Below are the code and all the weights of a small trained network. Each question names an input and a target symbol and asks about switching units off, where a switched-off unit gives its printed mean instead of its output.

import numpy as np


def w(rows, s, z=0):
    codes = np.array(rows[::2]) - 128.0
    scale = np.full(codes.shape[1], s)
    scale[-1] = z or s
    return codes * scale


def f(y):
    return y / 2 * (1 + np.tanh(0.7978845608 * (y + 0.044715 * y**3)))


def softmax(a):
    e = np.exp(a - a.max(-1, keepdims=True))
    return e / e.sum(-1, keepdims=True)


def log_softmax(a):
    a = a - a.max(-1, keepdims=True)
    return a - np.log(np.exp(a).sum(-1, keepdims=True))


def net(x, mask):
    ids = ['δημπφψ'.index(c) for c in x.split()]
    T = len(ids)
    res = E[ids] + P[:T]
    r = res
    for j in range(2):
        rows = slice(3 * j, 3 * j + 3)
        q, k, v = (r @ M[0][rows].T for M in (Q, K, V))
        z = softmax(np.where(np.tri(T) > 0, q @ k.T / 3**0.5, -1e9)) @ v
        o = O[0][rows]
        res = res + np.where(mask[j], z, o[:, -1]) @ o[:, :-1]
    y = f(res @ A[0][:, :-1].T + A[0][:, -1])
    res = res + np.where(mask[2:10], y, B[0][:, -1]) @ B[0][:, :-1]
    return log_softmax(res[-1] @ U[:, :-1].T + U[:, -1])


Q, K, V, O, A, B = {}, {}, {}, {}, {}, {}
E = w([
[123,80,63,111,117,146,174,121,254,83],'δ',
[192,146,229,130,182,137,163,166,162,136],'η',
[116,148,77,103,121,143,41,180,108,126],'μ',
[124,89,170,169,42,95,166,123,153,206],'π',
[194,136,150,184,130,71,215,172,122,139],'φ',
[95,161,242,99,100,168,148,130,187,195],'ψ',
],0.006)
P = w([
[188,169,93,142,114,137,137,13,87,17],'0',
[16,112,121,166,159,199,226,207,125,143],'1',
[70,54,147,151,144,147,184,201,160,152],'2',
[116,85,179,150,136,108,132,188,191,174],'3',
[94,81,146,166,100,146,153,192,200,173],'4',
[110,62,166,156,127,129,133,188,201,185],'5',
[145,95,164,129,99,110,122,188,210,187],'6',
[196,91,174,115,92,99,119,180,214,192],'7',
[156,103,147,120,82,120,149,199,222,198],'8',
[198,125,153,91,94,93,134,194,226,200],'9',
[179,140,146,88,65,135,133,204,227,217],'10',
[224,110,150,117,63,124,125,206,250,189],'11',
[183,162,130,116,79,102,131,203,254,234],'12',
[199,151,131,84,68,137,121,187,247,238],'13',
],0.003)
Q[0] = w([
[111,141,84,109,134,128,19,160,64,113],'h0',
[139,110,134,123,125,109,100,182,168,157],'h0',
[160,80,180,146,92,101,155,225,252,197],'h0',
[120,112,116,138,129,136,158,97,146,94],'h1',
[97,132,157,140,136,119,174,97,99,122],'h1',
[122,122,136,128,152,124,113,50,86,98],'h1',
],0.033)
K[0] = w([
[110,95,126,145,141,152,222,81,187,93],'h0',
[144,135,113,112,112,135,119,80,151,81],'h0',
[182,154,80,91,107,120,3,90,101,84],'h0',
[110,134,155,125,130,125,142,152,126,147],'h1',
[122,137,159,112,123,136,153,148,160,157],'h1',
[115,117,131,138,141,121,108,198,126,181],'h1',
],0.037)
V[0] = w([
[202,153,129,148,186,109,182,202,76,80],'h0',
[66,110,5,108,153,147,74,126,105,66],'h0',
[141,164,111,162,54,119,139,65,37,107],'h0',
[182,184,184,123,198,110,76,156,9,143],'h1',
[138,99,151,177,81,68,188,79,31,178],'h1',
[196,112,87,142,201,94,200,119,161,30],'h1',
],0.017)
O[0] = w([
[114,82,140,143,180,89,48,122,160,171,106],'h0',
[133,68,178,233,71,202,75,146,74,58,138],'h0',
[156,208,146,84,67,66,46,59,111,95,128],'h0',
[98,48,173,162,203,19,116,99,26,171,2],'h1',
[54,214,173,193,122,47,121,235,120,78,142],'h1',
[113,89,102,185,195,143,14,109,255,135,205],'h1',
],0.0092,0.0091)
A[0] = w([
[110,87,113,94,186,167,157,129,38,140,5],'n0',
[55,107,253,137,146,108,165,150,50,141,90],'n1',
[174,123,140,188,233,92,177,131,31,41,83],'n2',
[192,87,119,87,121,144,232,99,109,167,112],'n3',
[102,169,67,83,160,160,64,135,24,71,46],'n4',
[91,101,61,61,163,150,117,133,50,181,12],'n5',
[84,66,75,197,76,26,164,170,34,143,57],'n6',
[147,59,143,112,156,129,196,100,138,202,165],'n7',
],0.015,0.0028)
B[0] = w([
[166,135,160,146,70,97,127,97,90,115,128],'n0',
[109,108,92,25,201,152,161,18,66,169,166],'n1',
[197,162,118,138,174,76,222,180,221,117,136],'n2',
[2,127,145,112,134,184,63,110,97,147,252],'n3',
[85,88,111,138,191,51,70,138,197,188,126],'n4',
[130,132,83,153,97,43,59,179,174,139,135],'n5',
[162,188,139,131,16,54,49,151,110,113,156],'n6',
[212,103,135,138,174,159,205,84,103,78,191],'n7',
],0.013,0.0036)
U = w([
[128,61,153,217,90,222,108,193,142,76,254],'δ',
[178,102,122,106,227,106,211,75,133,132,14],'η',
[61,100,104,136,210,26,31,161,181,228,64],'μ',
[193,104,148,114,57,89,41,44,35,106,150],'π',
[158,251,113,68,84,71,242,188,149,97,177],'φ',
[30,135,112,64,177,177,137,57,94,160,5],'ψ',
],0.0029,0.0018)

Each question gives the input, a string of symbols that net reads in full, and the target symbol t.
The units are the heads (3 rows each of Q, K, V and O) and the neurons (one row each of A and B). Each row of codes is followed by its name. A weight is (code - 128) times the scale printed after its matrix; where a second scale follows, it is the last column's (O, A, B and U).
mask holds one flag per unit, heads first, then neurons. A switched-off unit (its flag False) gives its mean, the last column of its rows in O or B, instead of its output. The means were averaged over made-up inputs and are rounded, as every weight is.
A unit's drop is (log p(t) with every unit on - log p(t) with that unit switched off) / (log p(t) with every unit on - log p(t) with every unit switched off).
The circuit of an input: a set's keep is (log p(t) with only the set's units on - log p(t) with every unit switched off) / (log p(t) with every unit on - log p(t) with every unit switched off). Starting from all 10 units, units are removed one at a time, each time the one whose removal leaves the highest keep (on an exact tie, the one counted first), for as long as the keep stays at least 0.8.
circuit, biggest first: the units of the circuit, biggest drop first
unit that matters most: the unit with the biggest drop
top k neurons: the k neurons with the biggest drops, biggest first
heads that matter: for each layer, one digit per head in row order, 1 if its drop is at least 0.15 and else 0, layers parted by /
drop when u is switched off: that unit's drop, to one decimal
input μ φ π ψ, target ψ: circuit, biggest first -> [h1; n1]
input π π δ, target φ: heads that matter -> 11
input η η δ φ π φ μ μ, target η: top 2 neurons -> [n7; n3]
input μ ψ ψ ψ η μ φ μ δ ψ δ μ, target π: circuit, biggest first -> [h1; h0]
input π ψ ψ ψ φ μ, target μ: circuit, biggest first -> [n4; h1; h0]
input π η π ψ μ η, target η: top 3 neurons -> [n1; n2; n3]
input π π η φ, target φ: circuit, biggest first -> [h1; h0]
input π φ π η ψ ψ δ δ φ π π π π, target φ: circuit, biggest first -> [h0; h1]
input ψ η π π φ φ φ φ φ δ φ, target ψ: circuit, biggest first -> [n3; h1; h0]
input φ η π π η π φ μ μ η, target μ: unit that matters most -> h1
input φ π ψ δ π ψ π η ψ, target μ: circuit, biggest first -> [h0; h1]
input μ δ π π π μ, target π: top 2 neurons -> [n0; n6]
input η φ ψ ψ δ π φ δ, target η: circuit, biggest first -> [n7; h0; h1]
input μ φ π φ π δ π φ μ φ ψ φ φ ψ, target π: circuit, biggest first -> [h0; h1]
input φ π π ψ η δ δ η η η π π π π, target μ: circuit, biggest first -> [h0; h1]
input η δ φ, target η: unit that matters most -> n7
input π δ δ δ π ψ, target φ: drop when n7 is switched off -> 0.0
input μ μ φ δ ψ π ψ μ δ μ φ η, target π: drop when h0 is switched off -> 0.8
input ψ φ δ φ φ ψ δ π φ φ μ π μ, target ψ: drop when h0 is switched off -> 1.0
input μ δ π π μ π ψ φ, target π: unit that matters most -> h0
